Below is a small trained network, with its code and all its weights. Each question gives an input and a class and asks what happens when units are switched off, that is, made to give their printed mean instead of their output.

import numpy as np


def w(rows, s, z=0):
    codes = np.array(rows[::2]) - 128.0
    scale = np.full(codes.shape[1], s)
    scale[-1] = z or s
    return codes * scale


def f(y):
    return np.maximum(y, 0)


def log_softmax(a):
    a = a - a.max(-1, keepdims=True)
    return a - np.log(np.exp(a).sum(-1, keepdims=True))


def net(x, mask):
    res = np.array(x, float).reshape(1, 5) / 4 @ E
    y = f(res @ A[0][:, :-1].T + A[0][:, -1])
    res = res + np.where(mask, y, B[0][:, -1]) @ B[0][:, :-1]
    return log_softmax(res[-1] @ U[:, :-1].T + U[:, -1])


A, B = {}, {}
E = w([
[32,30,144,161,134,128,80],'x0',
[52,211,216,104,119,184,160],'x1',
[190,172,192,106,137,31,80],'x2',
[108,107,113,95,10,90,165],'x3',
[129,105,76,68,145,150,54],'x4',
],0.012)
A[0] = w([
[182,158,164,96,163,75,75,139],'n0',
[178,178,119,103,48,103,138,153],'n1',
[181,142,98,143,200,187,157,84],'n2',
[120,174,156,105,197,183,62,123],'n3',
[99,128,142,134,180,145,79,30],'n4',
[179,87,92,120,109,95,15,94],'n5',
[118,126,150,78,111,110,147,3],'n6',
[113,206,170,136,109,175,142,88],'n7',
[79,100,167,141,51,97,112,75],'n8',
[177,161,116,78,69,88,175,128],'n9',
[172,139,171,129,137,116,60,195],'n10',
[196,168,184,167,149,5,155,145],'n11',
[180,178,83,168,173,191,117,136],'n12',
[157,157,174,110,182,94,151,17],'n13',
[91,106,137,175,170,152,109,61],'n14',
[192,122,142,166,151,107,125,61],'n15',
[150,109,101,104,130,81,68,172],'n16',
[176,175,102,72,127,121,156,54],'n17',
[117,229,179,110,113,160,177,172],'n18',
[168,121,102,116,161,181,140,90],'n19',
[106,180,149,116,141,140,128,140],'n20',
],0.015,0.0033)
B[0] = w([
[220,195,24,146,119,98,146,216],'n0',
[94,114,187,105,65,199,201,198],'n1',
[176,205,133,189,73,144,124,198],'n2',
[73,47,143,67,133,78,162,203],'n3',
[98,119,150,68,105,139,168,171],'n4',
[192,177,7,137,208,57,92,239],'n5',
[120,143,148,144,141,158,130,147],'n6',
[129,100,113,127,175,129,67,197],'n7',
[145,149,145,190,129,184,143,197],'n8',
[90,143,147,85,36,161,207,199],'n9',
[171,155,77,115,129,64,155,191],'n10',
[219,213,85,244,93,162,152,251],'n11',
[151,198,152,173,111,185,141,203],'n12',
[137,148,97,177,154,151,109,182],'n13',
[130,166,149,126,83,162,164,180],'n14',
[137,158,158,132,110,127,159,179],'n15',
[168,134,97,90,153,87,136,206],'n16',
[85,136,171,180,102,153,115,184],'n17',
[130,41,123,188,210,125,69,226],'n18',
[153,151,110,155,130,140,149,173],'n19',
[94,100,121,106,137,136,83,172],'n20',
],0.012,0.018)
U = w([
[179,197,105,152,85,135,145,249],'0',
[151,98,105,162,207,115,51,52],'1',
[116,73,115,8,157,65,130,29],'2',
[75,86,188,139,45,163,161,136],'3',
],0.013,0.0018)

Each question gives the input, the list of numbers given to net, and the class t.
The units are the neurons (one row each of A and B). Each row of codes is followed by its name. A weight is (code - 128) times the scale printed after its matrix; where a second scale follows, it is the last column's (A, B and U).
mask holds one flag per neuron, in row order. A switched-off neuron (its flag False) gives its mean, the last column of its row in B, instead of its output. The means were averaged over made-up inputs and are rounded, as every weight is.
A unit's drop is (log p(t) with every unit on - log p(t) with that unit switched off) / (log p(t) with every unit on - log p(t) with every unit switched off).
The circuit of an input: a set's keep is (log p(t) with only the set's units on - log p(t) with every unit switched off) / (log p(t) with every unit on - log p(t) with every unit switched off). Starting from the 12 units with the biggest drops (on a tie, the unit counted first), units are removed one at a time, each time the one whose removal leaves the highest keep (on an exact tie, the one counted first), for as long as the keep stays at least 0.8.
circuit, biggest first: the units of the circuit, biggest drop first
unit that matters most: the unit with the biggest drop
top k neurons: the k neurons with the biggest drops, biggest first
drop when u is switched off: that unit's drop, to one decimal
input [8,-4,3,2,7], class 1: unit that matters most => n5
input [3,5,-2,-3,-1], class 2: circuit, biggest first => n11; n3; n2
input [5,-8,-1,-8,5], class 0: top 2 neurons => n18; n14
input [2,4,5,-8,5], class 2: top 2 neurons => n3; n11
input [-2,1,-5,2,1], class 3: top 3 neurons => n5; n11; n0
input [8,5,3,-8,-7], class 3: top 2 neurons => n5; n14
input [5,-2,-8,-6,-5], class 3: top 2 neurons => n5; n11
input [7,-6,0,7,-3], class 1: top 2 neurons => n11; n9
input [-7,8,0,1,2], class 1: top 2 neurons => n18; n7
input [-6,-1,0,8,8], class 3: drop when n11 is switched off => 0.1
input [7,0,-8,-2,-6], class 3: drop when n19 is switched off => 0.0
input [-6,6,-2,-2,-3], class 1: drop when n18 is switched off => 0.4
